In the rows, zero is written as 128.
Each row has a class, written after it.
[ 52 119 139 141 135 117 124 114  87 123  89 158 112 145 123 120 103 133
 124 122 132 193 105 152 141  99 157 137 111 101 139 109 139 123 151 106
 188 100  96 109 100 184 118 123 177 148 121]
Q_992
[122 127 129 144 121 143 100 119 153  95  94 144 150 120 125  80 163 121
 109 161 108 119  90 123 127 129 100  93 126 129  72 118 135 120 137 146
 186 121 134 176 140 124 109 146 146 134 143]
Q_333
[144 134 150 122 165 105 155 131 152 108  70  97  96 117 148 152  53 114
 131 140 100 132 117  87 115 200 156 127 147 187 133  91 121 102 155 114
 194 132 105 132 110 125  91 111 135 177 110]
Q_582
[143 136 151 125  98 140  97 138 153  97 113 103 144 142 172  52 101 143
 123 142 101 124  92 106 119 141 141 157 164 140 141 136 152 106 151 113
 169 113 100 142 139 144 105 139 148 152  93]
Q_110
[125 130 123 144 124 137 121 129 138 106 108 116 135 135 149 123 107 155
  99 175 105 113 101  89 133 112 157 167 167 129 154 104 160 127 152 112
 155 130 163 135 139 127 128 135 127 121 121]
Q_5
[ 91 131 118 123 146 119 123 118 102 125 104 133  89 162 154 110  82 131
 135 145 127 159  89 133 112 123 136 148 137 130 142 103 117 154 160 104
 191 128 114 109 107 176 106 118 147 145 114]
Q_91
[142 125 136 122 139 100 137 132 165 126  86 112 136 103 140 117 140 105
 110 136 124 138 156 125 149 144 129 100 143 119  93 109 120 124 115 146
 166 108 132 161 136 135 118 170 150 143 110]
Q_992
[138 128 118 108 104 141 119 113 133 127 121 118 152 144 137 133 115 132
 106 177 108  88  97 117 127 122 140 172 148 130 159  98 151 132 133  91
 134 122 126 117 110 139 113  92 120 127 128]
Q_992
[133 151 104 149 123 121 105 126 113 110  94 138 148 126 132  99 201 108
 128 174 135 126 115 153 134 106 108 120 115 123  83 118 114 172 138 142
 135 122 170 135 128 125 122 105 152 136 136]
Q_110
[127 132 123 134 135 106 138 115 179 103  62 121 162  85 101  86 144 119
 122 158 103  97  95  80 132 188  94 162 105 124  87 116 126 132  94 102
 161 120 104 179 141  93 109 120 157 140 107]
Q_56
[128 147 134 120 137 106 115 151 115 127 120 116 122 130 143 111  87 141
 104 168 129 129 118 144 109 106 155 126 135 141 118 107 127 116 162 115
 191 113 133 112  93 166 108 115 171 150 106]
Q_673
[121  96 107 125 133 112 110 115 139 125  61 154 149 130 143 133 196 148
  89 204 128 146 107 144 144 111 103 134 117  86  48  92  94 174 118 138
 145 117 162 134 134 113 109 124 187 127 153]
Q_29
[129 121 125 120 142  98 115 127 133 127 114 128 113 155 165  89  92 150
 118 138 116 143 107 117 115 128 138 151 164 134 121 118 121 141 160 108
 214 107 127 117 125 160 118 138 160 156 106]
Q_992
[ 86 128 122  99 133 134 127 139  93 106 114 152  68 164 125  87  41 119
 113 152 133 176  82 141  94 118 115 162 149 110  93  94 127 178 158  98
 249 131 113 111 117 183  87 154 177 166 119]
Q_164
[140 136 106 109 109 156  87 139 160  96  72 117 125  94 139  92 137 101
 106 160 147 138 114 138  90 150  84 101 114 115  64 103 102 134 132 144
 183 132 155 145 114 129 144 115 145 151 117]
Q_673
[139 135 141  85 141 122 128 150 119 134 124 114  80 134 148 109  71 123
 120 119 109 115 107 114 112 145 138 140 135 160 108  95 101 128 155 123
 196 121 131 105 106 137 120 129 164 162 123]
Q_673
[ 89  99 131 137 126  93 162 128 163 111 110  75 146 158 138 128  99 163
  92 121  92  83 135 123 117  88 154 133 158 106  92 105  79 126 125 104
 207 117 153 149 117 134 143 146 225 129 126]
Q_110
[121 141 160 137 110 101 100 113 124 141 127 115 121 139 126 150 120 149
 132 141 124 122 125 157  83 111 136 122 144 113 146 106  87 117 162 133
 186 103 134 100 106 185 109  72 152 139  92]
Q_29
[157 104 170 108  86 120 101 153 133 134  95 140 209 107 127  70 163 150
 126 156 150 130 128 177 147 109 171 128 130 104  43 148 111 192 115 132
 143 128 118  95 163  96  74  71 207 143 163]
Q_29
[129 117 128 114 126 156 104 148 134 128  89 112 142 114 136 135 195 184
 128 171 131 123 148 149 117  99 122  77 133 120  96  84  96 169 113 128
 169 108 151 134 126 169 145 133 180 120 141]
Q_29
[144 115 132 144 129 144 107 134 132 113  60 144 136  93 138 109 202 127
 116 192 137 139 104 118 129 151 107 121 129 143  90 101 129 129 133 130
 118 111 147 159 143  96 105 120 155 128 151]
Q_673
[ 88 124 139 150 129 162 116 117 151  92 131 125 117 119 117 127 162 125
 135 125 119 116 104 113 116 124 121  91 114 154 123 119  96 130 155 150
 133 137 157 143 144 119 120 114 128 161 139]
Q_582
[147 114 119 150 121 142 125 132 130  99  96 144 117 110 130 103 153 132
 136 147  99 158 102 138 154 135 131 150 139  94  89  94 120 183 139 160
 161 136 145 137 165  96 116 123 154 116 135]
Q_164
[132 120 118 136 117 130 102 138  94 117 115 137 106 153 147 110 101 135
 134 160 136 165  87 151 111 104 137 159 148  98 106 112 119 156 155 119
 207 108 126 117 110 171 100 127 184 135 102]
Q_110
[106 131 136 155 150 109 135 143 133 127  88 121 126 144 157 149  78 144
 110 151 130 150  97 122 131  93 145 124 154 146 137  89 127 127 143 115
 183 111 129 122 106 138 111 145 194 137 102]
Q_29
[113 108 107 127 128 127 115 126 140 106  87 136 137 100 129 111 169 134
 118 156 119 137 108 110 134 143 105  99 123 134  84 105 126 155 137 129
 152 134 137 138 135  89 128 134 155 140 142]
Q_91
[140 142 145 121  98 141 126 126 147 124 126  89 154 119 148 127  91 149
 112 157  93  90 103 105 114 124 174 158 159 148 151 106 137 108 152 124
 180 126 156 134 103 137 118  84 132 130 104]
Q_56
[126 123 131 125 143 133 123 122 143 115  89 137 125 109 122 122 175 147
 120 148 111 127 122 125 136 135 112  91 112 118  85  92 110 159 130 142
 170 137 144 129 139 112 120 134 172 129 152]
Q_164
[106 125 128 149 117 125 132 124 120  97 123 125 128 143 161 127 154 153
 124 162 111 123 106 101 142  95 165 188 146 131 139  94 143 139 150 105
 135 137 149 125 126 118 123 118 137 122 131]
Q_992
[ 72  80 119 128  97 141 132 121 129  95 108 121 160 142 168 107 116 231
 165 146  72 142  69  76 142 128 170 168 170 113 162 127 162 187 150  89
 106 165 164 111 144 132 140 115 134  96 124]
Q_91
[129 121 134 120 110 127 114 122 127 115 123 115 134 146 151 142 125 140
 113 155 109  93 123 107 115 120 173 149 140 137 165  94 142 102 156 122
 141 102 178 119 105 131 138  79 107 129 127]
Q_992
[145 126 131 141 134 126 107 141 147 101  98 151 115 105 119 104 174 122
 136 152 124 139 116 132 135 127 114  97 128 129  77  92 128 146 142 154
 170 122 142 135 158 107 121 137 149 139 154]
Q_673
[131 118 101 143 118 114 111 144 143  84  86 145 162 101 138  84 159 167
 132 149 111 130  79 126 147 120 139 108 130  93  40 120 121 173 128 133
 187 167 176 136 150 112 117 160 215 147 137]
Q_91
[ 92 125 143 108  97  93 144 112 169  94 118  81 206 143 135 143  74 105
 104 124  95  79 123 101 133 123 136 137 138 155 157 116 140  84 160 144
 147  96 150 163 107 114 133  70 142 124 108]
Q_56
[132 145 131 128 132 122 114 141 112 113  97 113 121 135 150 117  90 136
 124 155 128 137 120 125 120 116 147 145 141 140 119 104 132 139 155 120
 181 126 145 124  98 171 110 101 146 147 105]
Q_673
[151 117 125 117 122 124 111 121 146 111  92 113 148 106 134 101 166 129
 118 186 100 130 114 137 131 148 126 101 144 123  81 125 121 142 122 154
 163 118 152 156 135 132 111 118 141 141 137]
Q_673
[129 108 124 127 123 132 117 129 138 108  87 133 149 110 135  96 158 149
 120 147 108 125 109 128 135 143 120 101 132 127  79 119 117 148 137 146
 159 133 161 155 141 106 120 120 153 141 139]
Q_29
[154 106  94 119  97 121 100 134 157 102  64 142 108 112 125  86 122 102
 102 195 140 158  83 135 111 143 114 132 165 108  22  90 115 154 140 111
 174 120 150 133 125 106 119 132 190 172 167]
Q_91
[151 135 140 122 132 127 143 135  97  79  98 115 145 163 136 129 174 104
 107 169  90  93 157 145 152  51 160 160 132 135  98  95 166 148 167 157
 126 141 166 161 115 111 108  59 105 155 162]
Q_56
[121 131 133 112 105 115 126 119 127 109 118 110 140 136 152 105 103 140
 107 147 100 111 109 115 111 122 172 142 155 139 134 112 136 114 159 115
 179 116 143 139  97 129 129 101 158 137 121]
Q_91
[139 130 125 115 102 154 112 149 109 102 135 124 150 136 132  81 100 147
 129 126  86  74 108 117 109 122 157 109 147 122 155 132 191 113 150 132
 183 144 180 135 143 139 150  88  81 136 130]
Q_673
[134 139 114 129 152 130 105 128 149 115  73 132 110  98 131  97 180 126
 134 133 134 127 121 103 133 134 110  88 108 131  80 113 108 157 123 146
 168 127 143 141 137 115 143 123 152 165 144]
Q_673
[118 120 133 128 135 118 106 143 152 112  94 121 161 102 141 109 179 136
 100 144 122 135 129 124 136 127 126  85 115 135  85 106 106 138 145 150
 136  99 164 128 138 101 147 141 178 133 135]
Q_992
[145 133 122  94 107 163 132 109 139 114  91 109 101 105 131 127 115 128
 133 220 105 133  83 118 136 149 180 191 157 126 187  88 155 123 146 115
 136 122 155 135 116 142  93  80 119 145 134]
Q_673
[117 153 125 122 142 118 110 140 110 109  86 125 121 161 142  90  97 129
 125 155 114 157  80 148 117 118 119 127 117 128 124 103 146 141 159 137
 203 113 141 125 109 177 113 149 166 131 118]
Q_29
[137 169 105 129 110 115 102 141 152  85 109 100 224 132 138 156 134 165
 127 201  97 121 117 117 162 109 149 158 110 174 165  94 170 186 189 127
  42 146 240  53 124 129 130  72 157  90 149]
Q_582
[159 123 114 116 122 122 108 123 160 115  76 121 134 108 141  85 144 125
 121 161 114 130  99 133 126 161 116 111 130 122  61 123 105 133 126 150
 170 122 153 160 119 129 123 128 155 143 136]
Q_673
[131 117 129 124 140 148 116 120 123 118 102 169 147  90 122 149 178 134
  60 133 135 133 137 117 131 106 137 112 129 124  64 109 110 127 124 144
 179 129 194 135 133  83 132 162 198 144 149]
Q_673
[154 131 130 109  84 133 108 163  90 130  79 150 141 174 145  62 102 124
 109 175 109 145  87 152 130 152 111 174 117  86  66 147 122 139 146 159
 159 114 139 139 110 141 104 124 140 103 116]
Q_110
[132 134 131 119 115 111 127 138 132 119 116 106 159 145 162 118 121 161
 100 165 110  90 124 101 119 112 168 156 154 147 122 106 132 119 160 117
 148 125 185 140 116 134 130 122 146 116 131]
Q_91
[ 81 134 113 167 117 163 116 142 110  94 107 137  35 143 100 107 110 120
 146 173 108 169  71 133  86  83 125 175 140  98 156  88 133 123 182 128
 252 112 140 134 121 168 125 100 141 163 100]
Q_333
[ 80 160 143 143 119 130  91 104 123 138 144 151 111 117 157 105 195 162
 128  69 150 157 133 134 117 139 115 131 110 121 144 126  49 161 138 135
 124 101  99  89 159 137 169 125 173 112 127]
Q_5
[139 147 126 147 142 127  99 134 157 106  76 139 148 109 142 111 172 128
 112 170 143 130 110 120 118 132 113 100 121 125  81 106 120 147 120 135
 157 116 148 145 143 124 136 140 154 131 131]
Q_5
[118 123 107 132  92 123 120 142 108 106 107 122 173 130 176 132 131 180
  99 177 102 127  97 126 124  89 167 145 153 104 122 107 172 132 152 105
 144 146 178 120  96 136 146 119 177 100 126]
Q_992
[129 142 149 132 139 139 123 125 136 132 110 139 136 103 121  99 170 114
 114 124 108 107 134 130 153  92 138  96 124 116 109 117 118 141 122 153
 169 138 151 128 159 106 127 116 176 149 145]
Q_164
[127 163 126 113 158 109 144 147  94 147 105 145 113 161 116 188 125  72
 117 132 139 133 160 150 132  44 159 156  98 145 134 119 139 132 130 122
 126 118 121  91  76 149 130  63 127 204 110]
Q_91
[ 97 119 130 146 157 126 153 112 127 105  88  99 100 119 111 158  57 128
 114 134  99 153 102 128 113 133 164 139 138 131 131 100 112 122 145 120
 237 130 108 140  99 155  93 120 169 167  98]
Q_164
[138 124 130 131 107 148 125 134 103  99 132 115 150 135 151 127 120 148
 120 158  97 107 109 121 132 106 172 144 149 131 144 108 166 123 155 129
 151 141 179 135 112 128 126 105 125 123 123]
Q_582
[138 163 114  85 154 146 129 136 129 141 112 111  81 108 148 105 105 136
 109 165 100  81 127  93 132 105 146 159 106  95 154  84 133 134 127 123
 180 159 161 127 110 141 141 108 141 139 103]
Q_164
[134 145 132 124  95 130 109 127 147 106  98 128 147 146 187 114 117 158
 122 170  95 115  70  83 121 132 157 168 162 127 148 101 141 137 154 110
 145 129 155 103 130 115 135 107 169 109 124]
Q_110
[141 114 135 176 138 118 108 138 166 109 104 139 178 115 129 122 201 145
 104 133 147 103 132 124 117 113 134 114 134 125  63 137  98 148 104  87
 138 124 110 128 171 113 120 144 189 142 137]
Q_5
[ 99 145 128 130 113 128 144 133 125  90 126 102 152 142 163 126 116 145
 108 153 106  96 110 111 127 101 169 112 145 129 155 107 155 118 153 123
 154 142 174 144 106 130 141 116 146 131 119]
Q_582
[119 140 124 128 120 139  94 122 166 107  74 128 133 115 139  80 167 136
 125 143 114 136  97 107 112 150  94 101 112 135  75 120  96 135 144 142
 179 116 154 145 125 132 145 139 176 141 130]
Q_110
[120 157 121 129 138 119 125 136 111 123 101 137  80 144 130 105  95 123
 144 141 124 151  88 126 120 124 130 147 126 128 121 102 124 153 159 126
 204 135 119 119 111 162 103 129 157 152 117]
Q_91
[120 147 128 115 122 130 139 130 101 108 102 111 146 150 163 147 117 162
 124 161  87 114 111 116 138  99 167 134 149 100 156  78 170 148 153 120
 172 156 167 110 118 150 150  87 142 113 131]
Q_91
[135 115 123 108 104 137 126 125 123 100 113  98 150 150 154 130 113 138
  99 172  91  91 108 118 131 115 168 148 155 138 148 100 161  92 155 122
 155 125 154 149 105 128 127 101 112 136 132]
Q_29
[144 140 132 123 105 131 115 129 124 128 113 121 111 158 155  92  86 142
 146 138 103 136  82 132 122 161 131 161 135 130 128 124 114 126 151 133
 169 110 123 131 101 164 107 107 136 134 101]
Q_110
[142 113 126 141 129 145 107 134 119 126  79 161 158 107 133  87 152 139
 119 157 107 140  95 142 134 122 135 124 138  73  76 137 120 182 119 133
 175 140 151 132 164 136 105 107 172 130 117]
Q_56
[116 103 124 112 116 142 144 118 124 122 136 112 145 152 164 118  97 171
 124 150  90 107  96 113 142 115 171 166 168 103 187 119 155 151 151 114
 165 132 171 122 135 128 113  87 123 124 101]
Q_333
[153 113 103 134 124 143 120 144 116 115 108 139 123 111 112  96 170 136
 126 175 121 128 100 168 136 109 112 127 147 125  66 116 113 182 127 147
 180 136 148 145 151 119  80 138 160 165 146]
Q_56
[167 120 141 133 132 145  86 140 178 114  96  89 163  78 104  70 137 113
 101 156 135 105 144 143 109 115 115 102 132 134  42 132  80 144 129 142
 176 119 161 148 146 113 109 112 186 177 119]
Q_110
[143 156  79  95 133 125 110 151 110 127 105 136  83 146 140 195  88 124
 112 175 112  96 107 127  81  72 140 169 133 136 120  70 118 158 162 118
 214 161 179  68  87 167 146 110 135 149 121]
Q_5
[136 130 124 128 121 130 126 149 131 116 119 114 147 141 166 130 125 172
 105 182 113  96 118 101 124  97 157 153 153 129 128  87 147 136 150 115
 151 142 186 131 128 123 128 118 151 108 134]
Q_91
[141 141 136 113 109 150 115 124 129 109  91 162 119 100 105  98 158 106
 128 144 101 138 131 123 131 142 111 117 111 116  81 105 147 158 123 153
 179 130 159 151 118 123 121  96 130 146 134]
Q_992
[127 146 120 121 125 120 116 132 121 115 100 123  90 138 122 104  97 117
 148 138 108 143  81 144 112 150 143 132 104 145 146 106 131 143 160 135
 177 110 100 112  94 144  94  91 135 162 114]
Q_91
[154  86 135 108 142 143 127 153 165 133  91  81 140 117 161 104 177 155
 112 197 128 134 139 118 157 147 138  96 122 139  84 155  96 112 115 148
 116 114 163 169 105 130  92 142 159 153 116]
Q_673
[109 137 119 123 128 137 130 111 120 107 114 106 121 147 152 115 118 151
 114 154 113 110 107 109 133 103 160 161 149 122 157  83 145 153 160 105
 154 139 160 121 123 143 128 118 132 126 135]
Q_164
[127 132 126 138 131 123 113 132 146 105  75 120 146 102 116 115 158 120
 116 154 118 127 134 118 131 124 112 111 119 132  76 116 116 145 135 138
 164 132 137 145 131 126 121 120 163 160 126]
Q_582
[135 134 110 130 139 140 110 129 138 106  67 134 112 100 123  92 169 129
 123 174 124 154 127 138 146 107 133 112 130 105  82 115 128 167 123 145
 175 143 133 146 146 131 116 126 154 173 146]
Q_29
[108 144  86 129 152 143 114 139 145 106  47 125  94  90 150  91 142 125
 100 185 174 164 115  96 161 116 138 128 120  96  99  66 124 196 130 116
 153 124 139 137 116 108 138 158 153 157 115]
Q_992
[121 159  95 137 131 157 131 134 115 112 103 120 117 135 152 150 155 166
  98 185 106 123 114 131 123  61 176 150 127  87 158  98 142 139 126 134
 175 147 189 129  88 152 161 133 137 121 106]
Q_992
[137 149 120 140 115 140 110 134 146  92  71 145 118 101 125  77 168 119
 127 188 119 149  94 123 128 121 104 130 133 108  45  91 120 180 150 145
 193 138 167 161 134 121 110 136 181 141 130]
Q_110
[ 98 135 115 104 138 132 126 141 121 134  90 122 100 142 165 129  60 133
 100 158 126 158  97 132 117 109 112 146 154 132 132  65 127 138 159 102
 214 124 113 117 101 178 126 162 166 135  93]
Q_29
[126 104 138 126 165 142 127 122 120 111  81 195 131 126 133 155 182 124
 109  96 108 140 136 108 126 132 124 109 103  92  67 138 113 142 109 135
 217 159 109 122 175 101 143 122 171 138 156]
Q_5
[111 148 103 159 124 133 114 125 113  89  93 134 118 135 153 130 124 126
 122 154 123 131  82  97 134  98 177 131 138 128 157 107 161 132 147 133
 142 122 185 133 107 123 141 107 135 138 131]
Q_673
[157 144 132 132 111 118  92 140 142 113 102 125 179 130 173 120 151 109
  94 164 137 122 140 158 107 109 134  70 148 130  77  97 134 140 120 135
 174 100 149 120 114 132 139 108 147 138 118]
Q_110
[107 129 125 117 132 120 125 128 120 113  80 126 110 153 144 107  87 138
 121 148 126 168 103 135 120 146 129 155 127 116 121 115 112 133 154 115
 194 119 118 121 101 173 109 126 163 146 110]
Q_992
[ 91 156 137 126 146  88 129 143 115 126 103 116 115 145 158 137  67 147
 111 153 128 169 115 128 113  98 134 148 133 115 123  92 134 143 137 105
 217 114  99 103  92 192 108 145 201 137  85]
Q_56
[150 141 121 132 136 133 103 134 154 111  66 133 149 105 135 104 179 118
 108 134 137 140 120 127 127 149 110 111 101 113  82 129 101 150 127 154
 116 115 148 140 140 110 127 134 159 139 125]
Q_56
[137 136 137 111 132 103 117 137 132 115 104 116 116 145 152 106  97 136
 116 148 108 136 111 122 122 153 133 145 135 155 116 113 111 115 170 123
 189 116 124 113 101 149 101 126 161 158 109]
Q_992
